Here is a tiny trained network, its code and every weight. The questions are about switching its units off for an input and a class, where a switched-off unit gives its printed mean instead of its output.

import numpy as np


def w(rows, s, z=0):
    codes = np.array(rows[::2]) - 128.0
    scale = np.full(codes.shape[1], s)
    scale[-1] = z or s
    return codes * scale


def norm(h):
    return h / np.sqrt((h * h).mean(-1, keepdims=True) + 1e-5)


def f(y):
    return y / 2 * (1 + np.tanh(0.7978845608 * (y + 0.044715 * y**3)))


def log_softmax(a):
    a = a - a.max(-1, keepdims=True)
    return a - np.log(np.exp(a).sum(-1, keepdims=True))


def net(x, mask):
    res = np.array(x, float).reshape(1, 5) / 4 @ E
    u = 0
    for l in range(3):
        y = f(norm(res) @ A[l][:, :-1].T + A[l][:, -1])
        res = res + np.where(mask[u : u + 12], y, B[l][:, -1]) @ B[l][:, :-1]
        u += 12
    return log_softmax(norm(res)[-1] @ U[:, :-1].T + U[:, -1])


A, B = {}, {}
E = w([
[125,38,55],'x0',
[55,238,18],'x1',
[254,150,104],'x2',
[129,127,132],'x3',
[127,129,127],'x4',
],0.0072)
A[0] = w([
[140,195,71,38],'0.n1',
[138,105,140,94],'0.n2',
[140,64,93,209],'0.n3',
[115,198,206,188],'0.n4',
[90,186,84,25],'0.n5',
[61,51,86,87],'0.n6',
[127,165,160,176],'0.n7',
[127,153,98,43],'0.n8',
[52,136,179,139],'0.n9',
[138,130,108,1],'0.n10',
[8,98,169,41],'0.n11',
[121,169,161,112],'0.n12',
],0.015,0.0053)
B[0] = w([
[69,159,154,180],'0.n1',
[60,132,121,127],'0.n2',
[128,148,45,206],'0.n3',
[158,24,1,253],'0.n4',
[52,121,178,176],'0.n5',
[176,105,71,196],'0.n6',
[113,119,66,183],'0.n7',
[106,139,180,125],'0.n8',
[175,136,95,220],'0.n9',
[146,100,191,105],'0.n10',
[241,212,181,227],'0.n11',
[175,75,64,156],'0.n12',
],0.0099,0.0063)
A[1] = w([
[190,119,163,205],'1.n1',
[147,80,149,84],'1.n2',
[147,164,114,23],'1.n3',
[131,86,148,44],'1.n4',
[134,79,68,168],'1.n5',
[187,25,159,176],'1.n6',
[128,160,111,4],'1.n7',
[132,28,203,183],'1.n8',
[162,101,150,70],'1.n9',
[164,125,10,130],'1.n10',
[92,122,76,109],'1.n11',
[216,120,120,61],'1.n12',
],0.013,0.0037)
B[1] = w([
[71,211,118,161],'1.n1',
[109,181,78,133],'1.n2',
[121,142,132,126],'1.n3',
[76,119,31,122],'1.n4',
[162,206,139,196],'1.n5',
[24,165,95,191],'1.n6',
[87,102,124,123],'1.n7',
[3,203,57,143],'1.n8',
[85,160,100,132],'1.n9',
[196,107,223,253],'1.n10',
[106,44,214,154],'1.n11',
[95,173,195,178],'1.n12',
],0.0058,0.013)
A[2] = w([
[218,196,198,69],'2.n1',
[164,101,105,38],'2.n2',
[244,92,220,196],'2.n3',
[172,223,236,133],'2.n4',
[103,138,175,190],'2.n5',
[155,152,55,86],'2.n6',
[186,94,62,4],'2.n7',
[99,118,62,37],'2.n8',
[149,25,86,143],'2.n9',
[139,254,218,129],'2.n10',
[64,70,216,105],'2.n11',
[16,159,151,62],'2.n12',
],0.0086,0.0028)
B[2] = w([
[125,197,72,219],'2.n1',
[183,60,92,132],'2.n2',
[28,113,207,253],'2.n3',
[161,212,210,203],'2.n4',
[102,145,189,132],'2.n5',
[87,17,24,176],'2.n6',
[184,74,103,163],'2.n7',
[111,135,117,128],'2.n8',
[158,127,109,155],'2.n9',
[137,175,137,211],'2.n10',
[253,181,189,113],'2.n11',
[135,151,199,177],'2.n12',
],0.0058,0.0054)
U = w([
[172,214,140,148],'0',
[3,141,120,160],'1',
[199,89,99,115],'2',
[136,138,169,212],'3',
[139,151,158,186],'4',
[131,101,213,32],'5',
[79,44,229,2],'6',
],0.015,0.0098)

Each question gives the input, the list of numbers given to net, and the class t.
The units are the neurons (one row each of A and B). Each row of codes is followed by its name. A weight is (code - 128) times the scale printed after its matrix; where a second scale follows, it is the last column's (A, B and U).
mask holds one flag per neuron, layer by layer. A switched-off neuron (its flag False) gives its mean, the last column of its row in B, instead of its output. The means were averaged over made-up inputs and are rounded, as every weight is.
A unit's drop is (log p(t) with every unit on - log p(t) with that unit switched off) / (log p(t) with every unit on - log p(t) with every unit switched off).
The circuit of an input: a set's keep is (log p(t) with only the set's units on - log p(t) with every unit switched off) / (log p(t) with every unit on - log p(t) with every unit switched off). Starting from the 12 units with the biggest drops (on a tie, the unit counted first), units are removed one at a time, each time the one whose removal leaves the highest keep (on an exact tie, the one counted first), for as long as the keep stays at least 0.8.
units of the circuit, in order: the units of the circuit, biggest drop first
most important unit: the unit with the biggest drop
top k neurons: the k neurons with the biggest drops, biggest first
k most important neurons of layer l: the k neurons of layer l with the biggest drops, biggest first
drop when u is switched off: that unit's drop, to one decimal
input [1,7,4,-1,3], class 1: 3 most important neurons of layer 1	[1.n10 1.n5 1.n12]
input [-4,8,5,-8,5], class 1: most important unit	0.n11
input [5,2,-8,-4,2], class 0: top 2 neurons	[0.n11 0.n4]
input [1,-6,-5,6,-4], class 1: top 4 neurons	[1.n6 1.n10 1.n8 0.n4]
input [-8,3,5,-6,8], class 2: 2 most important neurons of layer 0	[0.n4 0.n11]
input [6,7,2,0,-3], class 1: top 2 neurons	[0.n4 0.n11]
input [-4,7,-2,3,-5], class 1: top 3 neurons	[1.n10 0.n5 1.n12]
input [3,-5,-1,5,5], class 1: units of the circuit, in order	[0.n11 1.n8]
input [0,8,4,-6,-1], class 1: units of the circuit, in order	[0.n11 0.n5]
input [-4,-8,-8,4,7], class 0: 2 most important neurons of layer 0	[0.n11 0.n9]
input [-7,2,-6,-5,-5], class 2: top 3 neurons	[0.n4 0.n12 0.n7]
input [6,-5,7,-3,-4], class 0: top 2 neurons	[0.n4 0.n3]
input [7,5,-2,5,0], class 2: top 2 neurons	[0.n6 0.n3]
input [6,3,-7,1,-8], class 4: most important unit	0.n11
input [4,-5,3,0,-4], class 1: 2 most important neurons of layer 1	[1.n8 1.n6]
input [-1,-5,-5,2,-1], class 0: top 2 neurons	[0.n11 0.n9]
input [-8,6,-1,3,-8], class 2: 2 most important neurons of layer 0	[0.n4 0.n12]
input [-7,-5,-4,-3,0], class 2: drop when 0.n4 is switched off	1.2
input [7,4,-2,3,5], class 2: drop when 0.n6 is switched off	0.2
input [6,-8,-2,-4,-4], class 1: drop when 0.n4 is switched off	0.3
input [8,5,-5,-6,2], class 2: top neuron	[0.n6]
